Below is a small trained network, with its code and all its weights. Each question gives an input and a target symbol and asks what happens when units are switched off, that is, made to give their printed mean instead of their output.

import numpy as np


def w(rows, s, z=0):
    codes = np.array(rows[::2]) - 128.0
    scale = np.full(codes.shape[1], s)
    scale[-1] = z or s
    return codes * scale


def norm(h):
    return h / np.sqrt((h * h).mean(-1, keepdims=True) + 1e-5)


def f(y):
    return y / 2 * (1 + np.tanh(0.7978845608 * (y + 0.044715 * y**3)))


def softmax(a):
    e = np.exp(a - a.max(-1, keepdims=True))
    return e / e.sum(-1, keepdims=True)


def log_softmax(a):
    a = a - a.max(-1, keepdims=True)
    return a - np.log(np.exp(a).sum(-1, keepdims=True))


def net(x, mask):
    ids = ['βγεζηθμξστφψω'.index(c) for c in x.split()]
    T = len(ids)
    res = E[ids] + P[:T]
    r = norm(res)
    for j in range(2):
        rows = slice(2 * j, 2 * j + 2)
        q, k, v = (r @ M[0][rows].T for M in (Q, K, V))
        z = softmax(np.where(np.tri(T) > 0, q @ k.T / 2**0.5, -1e9)) @ v
        o = O[0][rows]
        res = res + np.where(mask[j], z, o[:, -1]) @ o[:, :-1]
    y = f(norm(res) @ A[0][:, :-1].T + A[0][:, -1])
    res = res + np.where(mask[2:14], y, B[0][:, -1]) @ B[0][:, :-1]
    return log_softmax(norm(res)[-1] @ U[:, :-1].T + U[:, -1])


Q, K, V, O, A, B = {}, {}, {}, {}, {}, {}
E = w([
[48,158,134,182,153,127,128,139,57],'β',
[171,124,77,33,125,93,112,96,67],'γ',
[151,64,196,120,198,51,153,166,68],'ε',
[156,131,67,182,142,226,98,71,177],'ζ',
[120,133,45,179,116,70,150,124,171],'η',
[153,99,223,122,92,93,164,103,171],'θ',
[99,176,144,104,170,105,147,27,138],'μ',
[136,181,188,205,104,177,159,130,130],'ξ',
[101,126,116,178,205,183,195,139,162],'σ',
[178,109,107,148,252,122,94,122,134],'τ',
[155,66,124,146,78,164,202,58,112],'φ',
[63,179,140,70,194,60,126,150,114],'ψ',
[125,71,114,143,77,187,98,178,131],'ω',
],0.027)
P = w([
[180,27,223,169,44,135,92,28,40],'0',
[131,29,163,156,40,139,104,57,93],'1',
[106,93,128,154,89,160,131,42,56],'2',
[120,112,122,168,125,169,116,39,47],'3',
[49,96,74,208,122,193,103,3,30],'4',
[85,157,110,201,171,153,153,18,17],'5',
],0.0063)
Q[0] = w([
[60,47,137,125,182,151,152,7,25],'h0',
[86,145,80,124,155,92,255,187,212],'h0',
[82,118,173,144,118,176,130,131,135],'h1',
[111,73,62,223,120,82,166,91,49],'h1',
],0.0077)
K[0] = w([
[109,163,1,170,114,57,153,176,173],'h0',
[142,123,98,116,114,158,87,157,98],'h0',
[99,133,91,135,141,74,135,59,117],'h1',
[132,194,136,95,176,180,129,95,114],'h1',
],0.0086)
V[0] = w([
[37,89,176,116,147,148,129,157,103],'h0',
[123,64,175,37,168,227,97,111,121],'h0',
[88,66,61,189,132,1,151,138,198],'h1',
[123,129,132,165,146,188,140,155,135],'h1',
],0.0096)
O[0] = w([
[51,105,65,121,110,35,145,172,150,196],'h0',
[69,29,62,25,77,107,132,130,206,2],'h0',
[232,184,51,253,186,51,101,148,112,9],'h1',
[118,123,170,201,152,198,142,169,147,135],'h1',
],0.011,0.0016)
A[0] = w([
[157,134,65,127,91,208,66,176,147,48],'n0',
[180,52,155,129,133,116,176,103,184,87],'n1',
[155,37,170,73,137,114,96,199,59,3],'n2',
[156,72,236,109,112,79,128,198,162,23],'n3',
[85,207,109,180,78,179,148,72,233,104],'n4',
[58,102,191,102,130,153,107,156,123,76],'n5',
[182,89,145,82,94,155,90,215,215,120],'n6',
[101,140,212,47,124,89,147,222,173,111],'n7',
[115,96,178,163,239,154,30,77,10,190],'n8',
[158,119,157,152,107,120,67,79,63,109],'n9',
[94,121,164,153,211,78,134,46,141,155],'n10',
[114,145,96,129,150,209,176,142,168,118],'n11',
],0.012,0.0075)
B[0] = w([
[134,152,95,200,148,82,127,58,187,137],'n0',
[177,126,23,226,102,146,154,103,84,164],'n1',
[148,80,203,23,146,143,138,203,95,147],'n2',
[213,95,240,200,79,130,131,99,182,147],'n3',
[141,138,203,55,165,168,113,149,107,200],'n4',
[127,149,77,149,108,89,139,154,81,154],'n5',
[74,157,37,142,114,57,74,135,195,143],'n6',
[139,138,146,146,212,71,41,88,145,156],'n7',
[203,251,144,46,114,192,155,201,159,252],'n8',
[116,217,173,168,169,164,162,122,114,159],'n9',
[108,152,98,124,133,104,230,140,176,231],'n10',
[109,139,158,142,227,125,95,130,149,169],'n11',
],0.012,0.011)
U = w([
[23,173,96,152,7,143,194,238,69,37],'β',
[143,100,60,18,118,143,68,89,46,169],'γ',
[173,59,162,115,111,62,155,202,117,151],'ε',
[143,132,111,84,140,186,16,23,217,107],'ζ',
[198,175,87,184,170,98,60,88,16,108],'η',
[135,124,188,191,71,73,108,30,200,153],'θ',
[87,173,150,73,52,123,185,12,216,58],'μ',
[23,126,254,142,45,151,61,124,105,198],'ξ',
[97,83,69,174,212,166,167,164,95,113],'σ',
[225,116,3,75,111,184,157,170,217,20],'τ',
[137,83,66,147,86,187,186,68,44,135],'φ',
[77,177,114,118,176,15,66,72,72,166],'ψ',
[75,114,86,142,31,140,40,181,184,253],'ω',
],0.0086,0.0062)

Each question gives the input, a string of symbols that net reads in full, and the target symbol t.
The units are the heads (2 rows each of Q, K, V and O) and the neurons (one row each of A and B). Each row of codes is followed by its name. A weight is (code - 128) times the scale printed after its matrix; where a second scale follows, it is the last column's (O, A, B and U).
mask holds one flag per unit, heads first, then neurons. A switched-off unit (its flag False) gives its mean, the last column of its rows in O or B, instead of its output. The means were averaged over made-up inputs and are rounded, as every weight is.
A unit's drop is (log p(t) with every unit on - log p(t) with that unit switched off) / (log p(t) with every unit on - log p(t) with every unit switched off).
The circuit of an input: a set's keep is (log p(t) with only the set's units on - log p(t) with every unit switched off) / (log p(t) with every unit on - log p(t) with every unit switched off). Starting from the 12 units with the biggest drops (on a tie, the unit counted first), units are removed one at a time, each time the one whose removal leaves the highest keep (on an exact tie, the one counted first), for as long as the keep stays at least 0.8.
units of the circuit, in order: the units of the circuit, biggest drop first
k most important neurons: the k neurons with the biggest drops, biggest first
which heads matter: for each layer, one digit per head in row order, 1 if its drop is at least 0.15 and else 0, layers parted by /
drop of u: that unit's drop, to one decimal
input φ η η, target η: which heads matter : 11
input η ω γ, target η: units of the circuit, in order : (h0)
input β θ σ ω η, target σ: units of the circuit, in order : (h1; n8; n4)
input ξ μ η, target ξ: 2 most important neurons : (n4; n8)
input ε β ξ β μ τ, target τ: which heads matter : 00
input τ ε ψ γ σ θ, target θ: units of the circuit, in order : (n3; n8)
input σ ψ ω θ, target θ: which heads matter : 00
input φ τ η ψ ε, target η: which heads matter : 11
input ψ φ ω ζ ψ ξ, target ξ: which heads matter : 10
input θ ξ ω, target ω: which heads matter : 00
input η ω σ, target η: which heads matter : 11
input ξ γ σ γ σ ξ, target ξ: 2 most important neurons : (n8; n10)
input ψ γ σ β η, target σ: 2 most important neurons : (n8; n4)
input ξ μ ω, target ω: units of the circuit, in order : (n6; n8)
input η ω θ, target η: which heads matter : 01
input θ η ω ξ, target η: drop of h1 : 0.8
input ψ ε μ σ τ, target τ: drop of n1 : 0.0
input ψ μ η σ ψ, target η: drop of n8 : -0.3
